Below are the code and all the weights of a small trained network. Each question names an input and a class and asks about switching units off, where a switched-off unit gives its printed mean instead of its output.

import numpy as np


def w(rows, s, z=0):
    codes = np.array(rows[::2]) - 128.0
    scale = np.full(codes.shape[1], s)
    scale[-1] = z or s
    return codes * scale


def norm(h):
    return h / np.sqrt((h * h).mean(-1, keepdims=True) + 1e-5)


def f(y):
    return np.maximum(y, 0)


def log_softmax(a):
    a = a - a.max(-1, keepdims=True)
    return a - np.log(np.exp(a).sum(-1, keepdims=True))


def net(x, mask):
    res = np.array(x, float).reshape(1, 6) / 4 @ E
    u = 0
    for l in range(3):
        y = f(norm(res) @ A[l][:, :-1].T + A[l][:, -1])
        res = res + np.where(mask[u : u + 10], y, B[l][:, -1]) @ B[l][:, :-1]
        u += 10
    return log_softmax(norm(res)[-1] @ U[:, :-1].T + U[:, -1])


A, B = {}, {}
E = w([
[128,127,129,129,126],'x0',
[128,130,125,132,133],'x1',
[127,124,131,124,123],'x2',
[124,64,162,166,137],'x3',
[175,127,252,143,169],'x4',
[77,170,170,179,40],'x5',
],0.0041)
A[0] = w([
[169,223,179,211,164,183],'0.n0',
[152,3,40,78,148,72],'0.n1',
[66,82,44,161,51,120],'0.n2',
[225,126,192,2,178,168],'0.n3',
[66,30,94,184,54,17],'0.n4',
[152,52,16,83,135,1],'0.n5',
[75,71,65,120,125,82],'0.n6',
[206,44,83,144,135,65],'0.n7',
[178,43,101,204,153,57],'0.n8',
[184,77,111,206,155,231],'0.n9',
],0.0043,0.0017)
B[0] = w([
[127,87,195,126,99,224],'0.n0',
[43,157,188,61,114,222],'0.n1',
[199,141,158,219,149,231],'0.n2',
[187,96,94,184,143,254],'0.n3',
[240,194,104,154,148,193],'0.n4',
[49,197,140,84,153,204],'0.n5',
[94,126,190,69,183,185],'0.n6',
[1,89,88,176,89,177],'0.n7',
[31,180,127,112,113,174],'0.n8',
[86,57,149,195,47,211],'0.n9',
],0.0043,0.0032)
A[1] = w([
[149,162,163,201,69,241],'1.n0',
[112,74,112,179,154,5],'1.n1',
[90,165,41,132,119,177],'1.n2',
[150,58,131,110,192,226],'1.n3',
[255,95,126,89,219,64],'1.n4',
[67,90,108,115,151,42],'1.n5',
[123,110,78,11,144,16],'1.n6',
[111,214,188,112,107,133],'1.n7',
[116,115,179,184,118,55],'1.n8',
[201,106,204,173,85,123],'1.n9',
],0.0058,0.0019)
B[1] = w([
[136,181,79,118,92,255],'1.n0',
[134,150,149,183,119,145],'1.n1',
[140,92,204,128,65,193],'1.n2',
[156,130,92,231,148,182],'1.n3',
[132,2,68,157,150,180],'1.n4',
[49,198,131,29,51,155],'1.n5',
[144,221,169,102,214,162],'1.n6',
[78,75,81,101,143,189],'1.n7',
[122,185,173,102,219,190],'1.n8',
[129,121,70,87,187,241],'1.n9',
],0.0038,0.0051)
A[2] = w([
[141,142,210,125,95,18],'2.n0',
[48,121,113,224,162,203],'2.n1',
[122,164,170,103,105,254],'2.n2',
[152,159,104,112,144,240],'2.n3',
[125,152,254,111,102,79],'2.n4',
[181,101,206,141,144,74],'2.n5',
[68,97,138,126,109,243],'2.n6',
[191,163,158,111,128,41],'2.n7',
[164,129,94,181,56,130],'2.n8',
[153,138,178,71,152,169],'2.n9',
],0.0061,0.00099)
B[2] = w([
[43,100,92,85,127,164],'2.n0',
[183,107,194,73,104,251],'2.n1',
[51,124,92,140,174,216],'2.n2',
[143,160,127,144,103,184],'2.n3',
[86,147,57,3,187,207],'2.n4',
[63,126,106,140,50,197],'2.n5',
[155,81,148,159,174,200],'2.n6',
[57,205,112,104,151,148],'2.n7',
[220,94,162,119,86,197],'2.n8',
[111,181,90,76,135,176],'2.n9',
],0.0051,0.0033)
U = w([
[66,206,61,53,189,253],'0',
[36,115,105,50,170,199],'1',
[143,178,48,155,3,62],'2',
[237,201,127,155,80,92],'3',
[215,25,75,183,218,76],'4',
[162,47,169,187,214,71],'5',
],0.006,0.0024)

Each question gives the input, the list of numbers given to net, and the class t.
The units are the neurons (one row each of A and B). Each row of codes is followed by its name. A weight is (code - 128) times the scale printed after its matrix; where a second scale follows, it is the last column's (A, B and U).
mask holds one flag per neuron, layer by layer. A switched-off neuron (its flag False) gives its mean, the last column of its row in B, instead of its output. The means were averaged over made-up inputs and are rounded, as every weight is.
A unit's drop is (log p(t) with every unit on - log p(t) with that unit switched off) / (log p(t) with every unit on - log p(t) with every unit switched off).
The circuit of an input: a set's keep is (log p(t) with only the set's units on - log p(t) with every unit switched off) / (log p(t) with every unit on - log p(t) with every unit switched off). Starting from the 12 units with the biggest drops (on a tie, the unit counted first), units are removed one at a time, each time the one whose removal leaves the highest keep (on an exact tie, the one counted first), for as long as the keep stays at least 0.8.
units of the circuit, in order: the units of the circuit, biggest drop first
unit that matters most: the unit with the biggest drop
top k neurons: the k neurons with the biggest drops, biggest first
top k neurons in layer l: the k neurons of layer l with the biggest drops, biggest first
drop of u: that unit's drop, to one decimal
input [-4,-4,7,-6,4,-4], class 4: unit that matters most	1.n4
input [2,1,-8,2,8,1], class 1: units of the circuit, in order	[2.n5; 2.n4]
input [-3,7,3,7,8,8], class 1: units of the circuit, in order	[2.n4; 2.n0]
input [-2,0,7,-4,2,-7], class 4: units of the circuit, in order	[0.n3; 1.n4]
input [0,4,6,3,-7,2], class 3: top 2 neurons	[0.n2; 0.n4]
input [1,6,5,-1,1,-2], class 4: top 2 neurons in layer 0	[0.n3; 0.n8]
input [-7,-7,-7,-3,4,0], class 4: top 3 neurons	[0.n3; 1.n4; 1.n9]
input [2,4,-3,4,-6,2], class 3: top 2 neurons in layer 0	[0.n2; 0.n4]
input [3,-7,-4,-5,3,-6], class 4: top 2 neurons	[1.n4; 0.n3]
input [3,-3,-6,3,-7,2], class 3: top 2 neurons in layer 0	[0.n2; 0.n4]
input [-4,2,-1,1,-7,3], class 3: top 2 neurons	[0.n2; 2.n8]
input [3,-6,-3,-3,6,-1], class 4: top 3 neurons	[1.n4; 0.n3; 1.n9]
input [-4,0,-5,-8,2,-1], class 4: top 2 neurons	[1.n4; 0.n3]
input [0,8,-3,7,-1,7], class 3: top 2 neurons	[0.n4; 1.n0]
input [3,-6,8,4,-1,1], class 3: top neuron in layer 0	[0.n4]
input [8,6,3,4,-2,2], class 3: drop of 0.n2	0.0
input [8,4,5,-4,6,-4], class 4: drop of 1.n4	0.1
input [-4,8,-5,2,7,3], class 1: drop of 0.n0	0.1
input [0,-2,-4,-7,4,-1], class 4: drop of 1.n4	0.4
input [-1,-7,-2,-3,7,8], class 0: top neuron	[2.n4]
